Each row is followed by roughly how far along a hidden order it lies, from 0 to 20. A new part has a new order.
9.1  12.5  -4.3  -4.5  22.8  57.9  -0.3  1.1  9.8  -7.8  7.9  6.6  -11.2  45.9  -11.1  -4.7  -7.4  2.1  -3.2  3.0  -14.7  1.2  2.0  0.0  -3.8  -5.4  -28.3  -41.1  4.8  7.6  -19.6  -1.2  13.4  13.9  -48.0  -47.1  -1.4  -4.8  8.2  -1.6  -18.0  -38.8  3.5  4.6  -1.4  12.5  2.2  0.5  -1.1  5.6  16.5  -1.0  -4.6 -> 5
-7.2  -6.4  1.2  0.2  -11.1  17.5  4.5  3.4  -5.7  -10.9  -16.5  -13.7  -31.9  -39.5  -11.3  -8.1  -13.8  -0.7  24.5  8.4  -1.3  -13.4  3.7  0.7  -3.0  12.9  14.5  -4.9  7.7  2.3  7.3  -4.2  -6.4  1.9  -5.0  53.1  14.1  2.2  8.8  10.5  -4.2  -14.1  -1.9  2.2  -4.2  -28.3  30.7  -3.7  1.0  -8.0  8.7  -11.3  8.1 -> 16
-4.0  5.8  -14.3  -23.8  -4.2  23.8  24.2  4.0  49.2  -19.3  6.6  -7.3  1.0  13.8  -20.9  -4.9  -10.5  -14.9  -6.3  -11.6  -8.4  -0.3  3.7  -12.8  1.4  -4.0  -53.7  4.3  -2.6  -16.2  -7.1  0.2  6.7  -9.1  45.7  -15.7  9.6  -5.0  3.2  7.3  -22.7  -42.8  -1.5  6.5  -5.0  3.4  0.3  0.3  4.5  3.5  -6.8  6.9  -0.1 -> 12
-4.7  -8.5  3.1  -1.0  -3.1  -39.8  -7.9  1.9  -3.2  -5.1  -2.1  1.6  2.3  27.8  -0.5  -0.5  -1.1  2.8  7.5  4.8  0.1  -0.4  4.2  4.1  -2.8  -0.1  15.5  -17.8  5.7  8.7  -4.7  -4.9  8.6  25.2  -18.0  -1.9  6.6  2.7  5.1  2.3  -6.0  -15.8  -4.5  -10.4  1.8  -1.8  2.7  -2.7  -1.2  3.7  9.5  -4.4  -3.5 -> 7
-1.5  5.0  8.5  20.3  23.1  13.2  -31.1  -3.6  -30.3  4.6  1.9  11.9  9.1  27.3  3.4  0.1  4.5  17.3  6.6  14.5  -0.1  6.9  4.3  13.6  -6.5  3.7  30.6  -19.9  8.5  24.4  -2.5  -6.4  0.6  27.9  -99.9  -18.6  3.5  -0.2  11.1  1.9  5.1  22.9  -3.8  -19.7  3.2  -0.4  4.9  5.7  -2.1  -5.6  23.0  -5.4  -5.3 -> 1
-3.4  -17.5  2.9  -5.3  -4.6  3.3  -22.5  11.6  5.8  -0.9  -5.9  1.3  4.7  13.4  20.3  -2.9  -2.5  -12.8  20.1  9.4  -9.4  -9.9  6.5  4.3  -11.0  2.9  10.4  -9.1  8.5  15.5  -12.2  -10.5  20.2  15.3  -4.9  0.6  8.2  4.7  8.1  13.9  3.7  10.1  0.3  -24.2  9.6  -17.0  17.2  -1.3  -4.6  11.1  25.2  -14.9  0.3 -> 4
15.1  -0.9  -7.7  2.0  12.0  35.0  -12.1  10.0  6.9  -8.5  12.5  12.8  16.0  47.5  5.1  -8.8  4.9  -15.7  8.6  4.8  -7.4  -5.6  2.7  7.8  -8.2  -1.7  -31.7  -41.3  0.5  21.8  -9.7  -3.5  21.5  33.9  -81.1  -54.9  -20.1  -1.2  20.0  7.4  -16.7  -28.8  20.5  -1.7  11.8  6.7  -6.1  -7.5  -5.5  16.5  32.9  -0.3  -3.3 -> 0
-10.3  -2.8  -0.8  5.2  -4.6  53.3  22.5  -5.9  -8.3  -7.9  -12.3  -15.5  -25.3  -24.7  -35.7  -0.8  -18.1  10.5  23.4  1.4  -10.7  -12.6  3.2  -2.2  -2.2  4.8  13.7  -34.0  2.0  -26.5  6.9  -2.0  -18.3  -5.1  7.2  38.4  25.2  -1.0  -2.4  21.0  -8.2  -33.3  -17.9  14.3  -21.6  -15.8  33.1  -3.1  3.2  1.8  15.8  -6.2  -2.7 -> 20
-5.4  -11.9  6.3  -9.9  -1.8  -40.7  -19.0  6.5  1.5  -6.1  -5.5  -4.4  -9.2  19.6  8.8  -3.9  -3.8  -5.8  10.0  7.1  4.3  -2.1  8.5  3.9  -7.5  -1.7  25.0  0.1  12.8  14.6  -6.7  -9.4  5.3  9.6  14.4  17.2  15.1  9.1  -0.5  6.9  8.4  5.7  -8.4  -23.1  2.5  -14.9  12.9  -0.3  -3.7  1.7  10.2  -13.5  3.2 -> 7
-4.7  9.1  5.0  1.9  -1.7  54.8  3.8  -7.9  11.1  3.1  -5.7  -7.7  -6.1  -11.5  -24.1  3.9  -10.6  27.6  1.0  -2.1  -3.4  -1.8  2.3  -1.6  0.0  -5.0  18.5  -46.0  8.4  -16.1  -1.7  1.8  -17.1  -10.9  -3.1  11.0  22.3  3.6  -11.6  1.3  1.8  -30.1  -29.3  4.2  -20.3  -2.8  20.7  -9.0  7.4  -14.3  -1.3  -5.7  -2.2 -> 15
4.1  19.5  -19.7  -26.4  13.6  84.0  19.6  0.1  44.7  -18.4  4.4  0.0  -8.7  53.1  -29.7  -5.5  -12.9  3.7  3.0  0.5  -13.5  -1.3  5.8  -5.9  2.6  -12.1  -56.9  -45.5  10.1  -9.8  -18.1  4.0  2.4  -20.1  -9.6  -99.9  2.5  -5.2  2.7  9.1  -18.2  -48.9  -6.1  6.9  0.6  -0.7  -5.2  1.8  1.0  -6.1  8.4  2.4  -0.2 -> 9

Part 2:
5.8  -0.6  -23.7  -7.3  -22.6  21.7  -11.2  41.6  44.1  -18.1  -7.9  16.0  -32.0  23.6  -1.6  17.7  -15.4  19.5  8.5  -14.8  -15.5  25.1  1.1  -8.3  -2.2  -29.9  3.7  11.0  -7.3  -30.0  -25.6  5.2  18.3  -1.8  -16.3  2.6  8.4  -17.3  21.6  -25.4  -29.9  -6.0 -> 1
22.4  -19.5  -7.5  13.6  -11.9  26.7  -7.6  26.4  6.0  -11.8  1.0  1.8  -20.0  10.4  13.7  -15.1  -8.6  14.0  8.2  -12.2  12.2  21.2  9.4  -2.6  21.4  -29.2  -0.8  9.3  7.0  -35.4  -7.8  12.0  2.0  2.5  -11.1  -4.8  13.1  9.2  8.8  -10.8  -24.7  0.8 -> 7
29.4  -10.1  -7.4  -0.2  5.3  2.6  3.5  11.0  -43.7  2.7  0.7  6.1  3.5  0.7  -5.9  6.7  -1.1  17.9  -2.8  -11.6  14.0  -7.1  6.5  -1.2  13.9  -7.3  -2.7  8.9  21.0  -9.5  3.7  -0.4  5.6  5.8  -0.4  1.0  -6.9  -26.6  -4.9  1.1  -9.1  2.1 -> 20
6.6  -4.2  0.1  1.9  -1.4  2.8  1.0  12.0  -6.8  -2.9  -0.4  -2.7  -12.2  2.9  11.0  -10.3  -5.0  -3.5  -1.6  5.2  4.8  1.8  1.5  -0.5  6.6  -1.5  -2.7  -0.4  5.4  -4.0  7.8  3.3  -2.6  -1.2  -2.6  -2.7  2.0  -9.5  -1.1  -7.3  -7.3  0.7 -> 16
12.9  0.3  -22.4  -0.5  -18.2  25.8  -8.5  39.4  22.3  -12.9  -5.5  14.7  -31.1  14.7  2.8  19.6  -10.5  20.5  1.5  -12.0  -10.0  16.5  3.5  -10.5  1.0  -36.5  1.3  12.9  -4.6  -30.9  -19.0  2.2  13.8  -0.1  -10.6  2.2  3.6  -26.5  19.4  -15.3  -29.1  -3.3 -> 5
0.2  -7.3  12.8  -13.9  26.4  -14.3  5.5  3.7  -38.7  -8.1  -6.4  0.1  7.0  9.3  -8.7  0.5  -1.3  14.0  2.8  -13.7  11.4  -9.3  0.4  2.8  -6.0  8.6  6.5  8.4  16.2  2.7  -20.3  20.7  -3.2  3.2  0.7  0.3  6.6  -16.8  -9.5  -5.2  -4.6  -0.7 -> 17
-10.0  -9.7  14.2  -9.7  24.7  -0.2  -0.1  6.2  -18.6  -14.0  -8.3  -6.5  1.8  15.8  -2.3  -11.5  2.5  17.3  7.8  -16.9  16.3  -0.6  0.3  1.9  -5.7  -9.3  10.7  4.2  8.4  -6.3  -40.6  31.6  -7.0  1.9  -7.3  1.6  22.7  8.8  -4.0  -16.5  -11.4  -0.8 -> 10
18.2  23.2  -27.6  -7.7  11.5  8.2  4.3  35.4  -60.2  -2.2  -7.5  18.8  -22.6  5.4  -2.0  45.0  2.9  38.5  -23.1  -0.3  -7.7  -17.2  2.9  -8.4  -12.8  -22.2  -0.1  19.1  16.2  -14.8  9.4  -2.1  17.7  3.7  -3.6  13.4  -14.8  -79.1  11.5  -32.9  -22.1  -0.3 -> 20
16.2  -3.5  -13.9  -9.1  -20.3  0.6  -1.4  11.9  21.8  -1.7  0.2  12.4  -8.7  6.2  -5.1  10.1  -11.2  1.9  7.1  -7.4  -7.4  14.1  1.9  -4.8  5.4  0.9  -3.3  2.6  -0.1  -9.6  6.4  -6.1  11.2  -0.8  -5.8  -2.5  -8.4  -20.9  5.3  6.7  -5.7  -3.6 -> 12
2.3  -5.8  -7.7  5.0  -4.7  19.2  -6.7  19.4  -1.5  -11.3  -2.6  -0.5  -22.4  9.8  9.9  -27.3  -5.7  9.3  2.3  -5.2  -0.4  11.1  2.9  -3.4  6.6  -17.9  1.8  4.7  2.4  -17.2  -9.7  22.4  1.7  -0.4  -9.0  -1.9  10.4  2.8  9.4  -15.9  -21.6  -0.9 -> 8
9.2  -9.7  4.0  -0.9  20.7  3.9  2.3  5.2  -46.8  -2.3  -3.4  -1.8  9.2  6.5  -2.5  -2.2  6.6  14.4  -3.7  -11.9  15.9  -11.2  3.7  1.8  3.5  -9.6  4.2  11.1  17.8  -9.2  -14.8  15.0  -5.2  5.7  2.5  1.3  5.9  -8.6  -6.1  -8.9  -6.5  1.7 -> 17
17.4  0.4  -11.6  -28.6  -22.7  -16.1  5.5  27.0  23.3  -6.7  -0.6  12.8  -22.1  11.7  2.5  14.7  -24.2  -15.0  7.0  4.9  -12.3  10.5  -2.6  -5.4  -1.8  26.2  -8.1  1.4  0.5  3.7  28.6  -6.1  16.7  -5.0  -9.7  -2.9  -13.5  -47.7  2.3  1.2  -11.2  -7.0 -> 16
4.4  -12.0  7.1  -1.8  16.0  -0.3  1.0  3.9  -21.8  -8.2  -4.3  -1.0  6.5  6.0  -4.1  -5.9  -3.2  14.5  1.8  -15.3  15.3  -3.7  2.4  2.8  -1.8  -7.6  6.6  7.4  12.7  -3.8  -19.6  21.2  -2.8  3.3  -2.2  1.3  9.4  -0.8  -3.6  -6.1  -5.5  -0.3 -> 14
8.3  -10.4  0.8  18.3  14.3  22.2  -6.1  5.6  -28.9  -5.6  -1.5  -5.4  -2.3  1.4  5.5  -9.2  6.2  23.9  -2.9  -11.8  15.1  0.6  6.7  1.1  5.3  -28.6  4.8  8.1  10.4  -21.7  -16.7  18.7  -3.3  5.2  -1.6  0.5  16.2  13.9  6.2  -13.1  -7.3  4.0 -> 12
16.0  -28.0  -3.8  -31.8  -40.3  -6.6  -3.8  44.3  69.7  -26.0  -4.0  14.9  -28.1  31.8  -1.4  -8.4  -36.4  -15.0  31.6  -17.9  -9.5  39.1  -0.5  -6.7  5.5  13.4  -1.1  1.2  -4.2  -12.1  -11.5  18.1  18.4  -5.7  -20.2  -9.3  8.0  -5.8  5.9  11.4  -26.1  -12.7 -> 0
6.5  -19.0  18.4  -6.3  39.1  -3.0  5.8  5.5  -56.9  -13.9  -7.0  -10.3  8.3  18.4  -1.3  -15.7  3.7  22.6  1.3  -24.3  32.2  -11.9  4.8  5.9  0.8  -4.1  12.6  14.3  27.6  -5.2  -38.3  44.5  -9.1  6.4  -1.6  0.3  19.3  -8.5  -14.8  -11.4  -12.0  1.1 -> 14
24.1  -34.7  18.6  9.8  44.8  9.5  5.5  22.0  -87.5  -17.9  -4.8  -20.0  -7.9  14.4  17.3  -31.7  -1.5  24.4  -4.2  -21.2  48.2  -11.6  11.1  8.3  17.3  -13.6  10.1  15.5  44.1  -20.9  -29.4  62.0  -16.4  7.7  -6.7  -5.9  31.4  -7.8  -17.5  -29.7  -36.7  6.5 -> 15
